Here is a tiny trained network, its code and every weight. The questions are about switching its units off for an input and a class, where a switched-off unit gives its printed mean instead of its output.

import numpy as np


def w(rows, s, z=0):
    codes = np.array(rows[::2]) - 128.0
    scale = np.full(codes.shape[1], s)
    scale[-1] = z or s
    return codes * scale


def norm(h):
    return h / np.sqrt((h * h).mean(-1, keepdims=True) + 1e-5)


def f(y):
    return y / 2 * (1 + np.tanh(0.7978845608 * (y + 0.044715 * y**3)))


def log_softmax(a):
    a = a - a.max(-1, keepdims=True)
    return a - np.log(np.exp(a).sum(-1, keepdims=True))


def net(x, mask):
    res = np.array(x, float).reshape(1, 5) / 4 @ E
    u = 0
    for l in range(4):
        y = f(norm(res) @ A[l][:, :-1].T + A[l][:, -1])
        res = res + np.where(mask[u : u + 6], y, B[l][:, -1]) @ B[l][:, :-1]
        u += 6
    return log_softmax(norm(res)[-1] @ U[:, :-1].T + U[:, -1])


A, B = {}, {}
E = w([
[92,196,95,112,137,237],'x0',
[101,176,169,98,93,84],'x1',
[73,111,76,132,151,99],'x2',
[129,129,127,126,124,127],'x3',
[83,127,132,254,33,155],'x4',
],0.008)
A[0] = w([
[10,107,85,140,190,112,130],'L0N0',
[161,94,122,193,200,165,2],'L0N1',
[126,170,122,113,135,210,97],'L0N2',
[215,121,168,97,59,194,92],'L0N3',
[164,77,90,167,170,167,39],'L0N4',
[157,67,112,119,69,99,64],'L0N5',
],0.011,0.0034)
B[0] = w([
[233,81,163,105,37,146,255],'L0N0',
[37,177,53,94,57,72,156],'L0N1',
[213,138,93,186,151,84,244],'L0N2',
[123,31,70,100,69,84,226],'L0N3',
[50,190,129,86,133,2,173],'L0N4',
[171,175,127,188,170,116,178],'L0N5',
],0.0099,0.0037)
A[1] = w([
[44,114,124,193,97,206,92],'L1N0',
[117,200,62,93,57,255,8],'L1N1',
[154,38,123,173,117,64,6],'L1N2',
[62,128,110,55,3,84,143],'L1N3',
[114,247,157,99,75,68,92],'L1N4',
[180,107,150,172,86,172,132],'L1N5',
],0.0089,0.0024)
B[1] = w([
[2,73,158,64,195,115,179],'L1N0',
[243,156,29,205,219,53,199],'L1N1',
[189,78,81,112,162,170,230],'L1N2',
[148,211,137,90,5,138,252],'L1N3',
[221,232,52,199,73,39,185],'L1N4',
[109,59,141,57,191,135,225],'L1N5',
],0.0069,0.0047)
A[2] = w([
[162,51,125,102,75,180,36],'L2N0',
[119,104,73,219,78,157,129],'L2N1',
[36,88,144,245,52,99,170],'L2N2',
[244,161,62,68,169,123,131],'L2N3',
[111,104,122,124,121,2,7],'L2N4',
[179,99,164,165,152,47,139],'L2N5',
],0.0082,0.0021)
B[2] = w([
[54,93,66,26,86,168,164],'L2N0',
[151,44,246,51,153,122,166],'L2N1',
[113,161,146,68,244,33,173],'L2N2',
[59,57,213,179,101,117,255],'L2N3',
[145,175,134,161,134,199,159],'L2N4',
[67,164,10,198,146,254,185],'L2N5',
],0.007,0.0086)
A[3] = w([
[141,147,111,190,158,140,188],'L3N0',
[84,86,36,61,162,102,92],'L3N1',
[32,99,185,158,127,214,253],'L3N2',
[51,157,173,72,169,74,182],'L3N3',
[171,110,48,107,149,60,105],'L3N4',
[1,149,180,95,159,158,81],'L3N5',
],0.01,0.0037)
B[3] = w([
[240,102,72,146,109,105,226],'L3N0',
[100,211,132,88,85,96,244],'L3N1',
[198,169,58,77,167,79,238],'L3N2',
[104,132,103,129,169,45,254],'L3N3',
[116,118,219,255,99,133,225],'L3N4',
[190,140,108,34,131,105,166],'L3N5',
],0.0097,0.0034)
U = w([
[169,110,80,115,95,63,254],'0',
[184,85,123,217,176,142,133],'1',
[97,128,164,68,209,74,146],'2',
[117,231,148,170,53,92,122],'3',
[116,49,141,96,47,131,86],'4',
[124,182,67,92,115,203,55],'5',
[39,192,139,127,172,252,6],'6',
],0.014,0.0067)

Each question gives the input, the list of numbers given to net, and the class t.
The units are the neurons (one row each of A and B). Each row of codes is followed by its name. A weight is (code - 128) times the scale printed after its matrix; where a second scale follows, it is the last column's (A, B and U).
mask holds one flag per neuron, layer by layer. A switched-off neuron (its flag False) gives its mean, the last column of its row in B, instead of its output. The means were averaged over made-up inputs and are rounded, as every weight is.
A unit's drop is (log p(t) with every unit on - log p(t) with that unit switched off) / (log p(t) with every unit on - log p(t) with every unit switched off).
The circuit of an input: a set's keep is (log p(t) with only the set's units on - log p(t) with every unit switched off) / (log p(t) with every unit on - log p(t) with every unit switched off). Starting from the 12 units with the biggest drops (on a tie, the unit counted first), units are removed one at a time, each time the one whose removal leaves the highest keep (on an exact tie, the one counted first), for as long as the keep stays at least 0.8.
units of the circuit, in order: the units of the circuit, biggest drop first
unit that matters most: the unit with the biggest drop
k most important neurons: the k neurons with the biggest drops, biggest first
top k neurons in layer l: the k neurons of layer l with the biggest drops, biggest first
drop of u: that unit's drop, to one decimal
input [-7,-4,8,1,0], class 4: top neuron in layer 2 -> L2N0
input [5,3,3,-5,8], class 2: units of the circuit, in order -> L1N0; L2N2
input [-6,-6,-2,7,-8], class 2: units of the circuit, in order -> L0N2; L0N0; L3N0
input [-3,-2,6,-4,6], class 2: units of the circuit, in order -> L2N2; L2N1
input [-2,-1,-1,2,-6], class 2: units of the circuit, in order -> L3N0; L0N0
input [-3,6,-5,1,-2], class 3: top 2 neurons in layer 0 -> L0N0; L0N2
input [-2,2,-2,-1,1], class 5: top 4 neurons in layer 0 -> L0N4; L0N1; L0N2; L0N5
input [6,3,2,-2,6], class 1: top 2 neurons in layer 2 -> L2N0; L2N3
input [-3,8,8,3,0], class 3: 2 most important neurons -> L0N3; L1N4
input [2,0,1,3,3], class 5: 2 most important neurons -> L1N5; L0N1
input [-5,-1,0,-4,7], class 2: 2 most important neurons -> L2N2; L0N2
input [-6,6,-8,4,2], class 4: top 4 neurons in layer 0 -> L0N3; L0N4; L0N2; L0N1
input [7,-8,5,6,-6], class 3: 4 most important neurons -> L0N4; L0N1; L3N1; L3N4
input [-6,-3,7,-1,3], class 4: 3 most important neurons -> L0N0; L1N2; L0N2
input [7,-4,7,2,2], class 1: unit that matters most -> L1N1
input [-4,6,8,-2,4], class 4: 2 most important neurons -> L0N0; L0N4
input [5,-4,-3,2,-4], class 1: 4 most important neurons -> L2N0; L0N2; L1N0; L1N5
input [5,-8,6,4,-2], class 3: 2 most important neurons -> L0N1; L0N4
input [-5,-7,0,-2,-2], class 3: 2 most important neurons -> L0N4; L0N1
input [8,2,6,6,-8], class 1: unit that matters most -> L1N1
input [-8,0,-4,-2,6], class 1: top 2 neurons in layer 0 -> L0N5; L0N0
input [-7,4,-2,-4,7], class 1: top 2 neurons in layer 1 -> L1N2; L1N3
input [1,6,-5,-4,-4], class 3: top 2 neurons in layer 2 -> L2N1; L2N0
input [3,-8,2,4,-1], class 3: 2 most important neurons -> L0N4; L0N1
input [-6,6,-3,0,1], class 1: top 2 neurons in layer 1 -> L1N3; L1N2
input [-2,0,-8,-7,4], class 4: drop of L0N3 -> 1.3
input [5,2,-8,-4,-4], class 4: drop of L3N0 -> 0.1
